Below are the code and all the weights of a small trained network. Each question names an input and a class and asks about switching units off, where a switched-off unit gives its printed mean instead of its output.

import numpy as np


def w(rows, s, z=0):
    codes = np.array(rows[::2]) - 128.0
    scale = np.full(codes.shape[1], s)
    scale[-1] = z or s
    return codes * scale


def norm(h):
    return h / np.sqrt((h * h).mean(-1, keepdims=True) + 1e-5)


def f(y):
    return np.maximum(y, 0)


def log_softmax(a):
    a = a - a.max(-1, keepdims=True)
    return a - np.log(np.exp(a).sum(-1, keepdims=True))


def net(x, mask):
    res = np.array(x, float).reshape(1, 2) / 4 @ E
    u = 0
    for l in range(2):
        y = f(norm(res) @ A[l][:, :-1].T + A[l][:, -1])
        res = res + np.where(mask[u : u + 10], y, B[l][:, -1]) @ B[l][:, :-1]
        u += 10
    return log_softmax(norm(res)[-1] @ U[:, :-1].T + U[:, -1])


A, B = {}, {}
E = w([
[80,127,161,221,57,90,146,229],'x0',
[173,71,159,42,2,171,230,209],'x1',
],0.0082)
A[0] = w([
[107,133,113,152,129,92,130,149,127],'0.n1',
[106,109,147,166,121,134,118,180,70],'0.n2',
[99,135,137,103,109,156,176,130,117],'0.n3',
[143,114,115,9,111,117,158,123,115],'0.n4',
[124,145,114,126,132,106,115,96,119],'0.n5',
[120,112,161,165,71,160,121,177,24],'0.n6',
[130,135,119,135,59,125,140,227,138],'0.n7',
[126,111,126,138,180,141,139,87,4],'0.n8',
[146,130,111,133,91,98,190,165,120],'0.n9',
[141,143,71,152,114,92,129,180,131],'0.n10',
],0.013,0.0035)
B[0] = w([
[178,84,178,102,75,183,113,63,167],'0.n1',
[158,133,147,173,162,129,210,180,181],'0.n2',
[171,168,131,83,183,111,43,175,175],'0.n3',
[146,197,134,242,75,207,119,83,211],'0.n4',
[159,98,110,112,167,144,123,192,162],'0.n5',
[193,222,38,105,85,84,203,2,202],'0.n6',
[84,64,178,70,16,66,149,160,254],'0.n7',
[110,153,114,76,110,98,113,158,161],'0.n8',
[43,61,121,170,253,129,61,170,206],'0.n9',
[132,96,141,153,147,136,177,164,171],'0.n10',
],0.015,0.012)
A[1] = w([
[152,117,152,149,187,154,170,156,6],'1.n1',
[84,146,159,147,62,175,89,202,5],'1.n2',
[90,170,66,105,161,73,87,123,255],'1.n3',
[81,159,91,125,91,134,169,90,135],'1.n4',
[129,121,96,34,188,85,98,127,196],'1.n5',
[143,177,73,101,104,101,129,252,97],'1.n6',
[129,67,134,96,152,88,127,135,210],'1.n7',
[137,118,115,114,56,79,65,134,157],'1.n8',
[87,120,115,97,154,16,195,140,68],'1.n9',
[63,112,162,143,81,106,118,121,130],'1.n10',
],0.016,0.0012)
B[1] = w([
[59,150,116,130,200,110,71,136,157],'1.n1',
[100,75,115,31,165,54,159,126,206],'1.n2',
[170,79,110,94,65,72,122,109,205],'1.n3',
[135,160,179,185,131,163,118,131,173],'1.n4',
[214,103,51,54,118,36,7,111,221],'1.n5',
[176,122,81,176,186,68,96,102,201],'1.n6',
[179,122,139,202,103,87,196,100,198],'1.n7',
[118,95,154,175,165,211,78,96,205],'1.n8',
[160,225,138,234,51,29,224,211,252],'1.n9',
[111,137,158,38,92,195,121,149,216],'1.n10',
],0.015,0.011)
U = w([
[130,103,183,150,49,35,221,202,188],'0',
[148,98,111,111,143,157,168,130,19],'1',
[163,213,123,155,110,245,111,51,163],'2',
[76,109,159,194,240,102,98,158,147],'3',
[142,106,71,84,182,162,214,132,1],'4',
[100,124,55,97,136,159,175,142,54],'5',
[66,64,203,6,71,181,102,123,143],'6',
[210,84,71,78,113,33,55,107,183],'7',
],0.013,0.0068)

Each question gives the input, the list of numbers given to net, and the class t.
The units are the neurons (one row each of A and B). Each row of codes is followed by its name. A weight is (code - 128) times the scale printed after its matrix; where a second scale follows, it is the last column's (A, B and U).
mask holds one flag per neuron, layer by layer. A switched-off neuron (its flag False) gives its mean, the last column of its row in B, instead of its output. The means were averaged over made-up inputs and are rounded, as every weight is.
A unit's drop is (log p(t) with every unit on - log p(t) with that unit switched off) / (log p(t) with every unit on - log p(t) with every unit switched off).
The circuit of an input: a set's keep is (log p(t) with only the set's units on - log p(t) with every unit switched off) / (log p(t) with every unit on - log p(t) with every unit switched off). Starting from the 12 units with the biggest drops (on a tie, the unit counted first), units are removed one at a time, each time the one whose removal leaves the highest keep (on an exact tie, the one counted first), for as long as the keep stays at least 0.8.
circuit, biggest first: the units of the circuit, biggest drop first
k most important neurons: the k neurons with the biggest drops, biggest first
top k neurons in layer l: the k neurons of layer l with the biggest drops, biggest first
drop of u: that unit's drop, to one decimal
input [-2,0], class 2: top 2 neurons in layer 0 : (0.n4, 0.n7)
input [2,-2], class 3: 2 most important neurons : (0.n7, 1.n1)
input [-5,7], class 6: top 3 neurons in layer 1 : (1.n9, 1.n2, 1.n5)
input [1,-2], class 3: circuit, biggest first : (0.n7, 0.n6, 1.n1)
input [2,-3], class 3: 3 most important neurons : (0.n7, 0.n6, 1.n1)
input [-2,4], class 6: 2 most important neurons : (0.n4, 1.n9)
input [4,-7], class 3: 2 most important neurons : (0.n7, 0.n6)
input [-1,3], class 6: 2 most important neurons : (0.n4, 1.n2)
input [1,-1], class 3: 4 most important neurons : (0.n7, 1.n1, 0.n6, 1.n9)
input [-4,0], class 2: 3 most important neurons : (0.n7, 0.n4, 0.n9)
input [-6,8], class 6: top 4 neurons in layer 1 : (1.n9, 1.n2, 1.n5, 1.n6)
input [5,-7], class 3: 2 most important neurons : (0.n7, 0.n6)
input [-8,-1], class 2: top 3 neurons in layer 0 : (0.n4, 0.n7, 0.n9)
input [4,-4], class 3: 2 most important neurons : (0.n7, 1.n1)
input [4,-5], class 3: 2 most important neurons : (0.n7, 0.n6)
input [1,7], class 6: 2 most important neurons : (0.n4, 0.n7)
input [-4,6], class 6: most important neuron : (0.n6)
input [-7,3], class 2: drop of 0.n4 : 0.1
input [-8,5], class 2: drop of 0.n4 : 0.2
input [0,7], class 6: drop of 0.n4 : 1.1
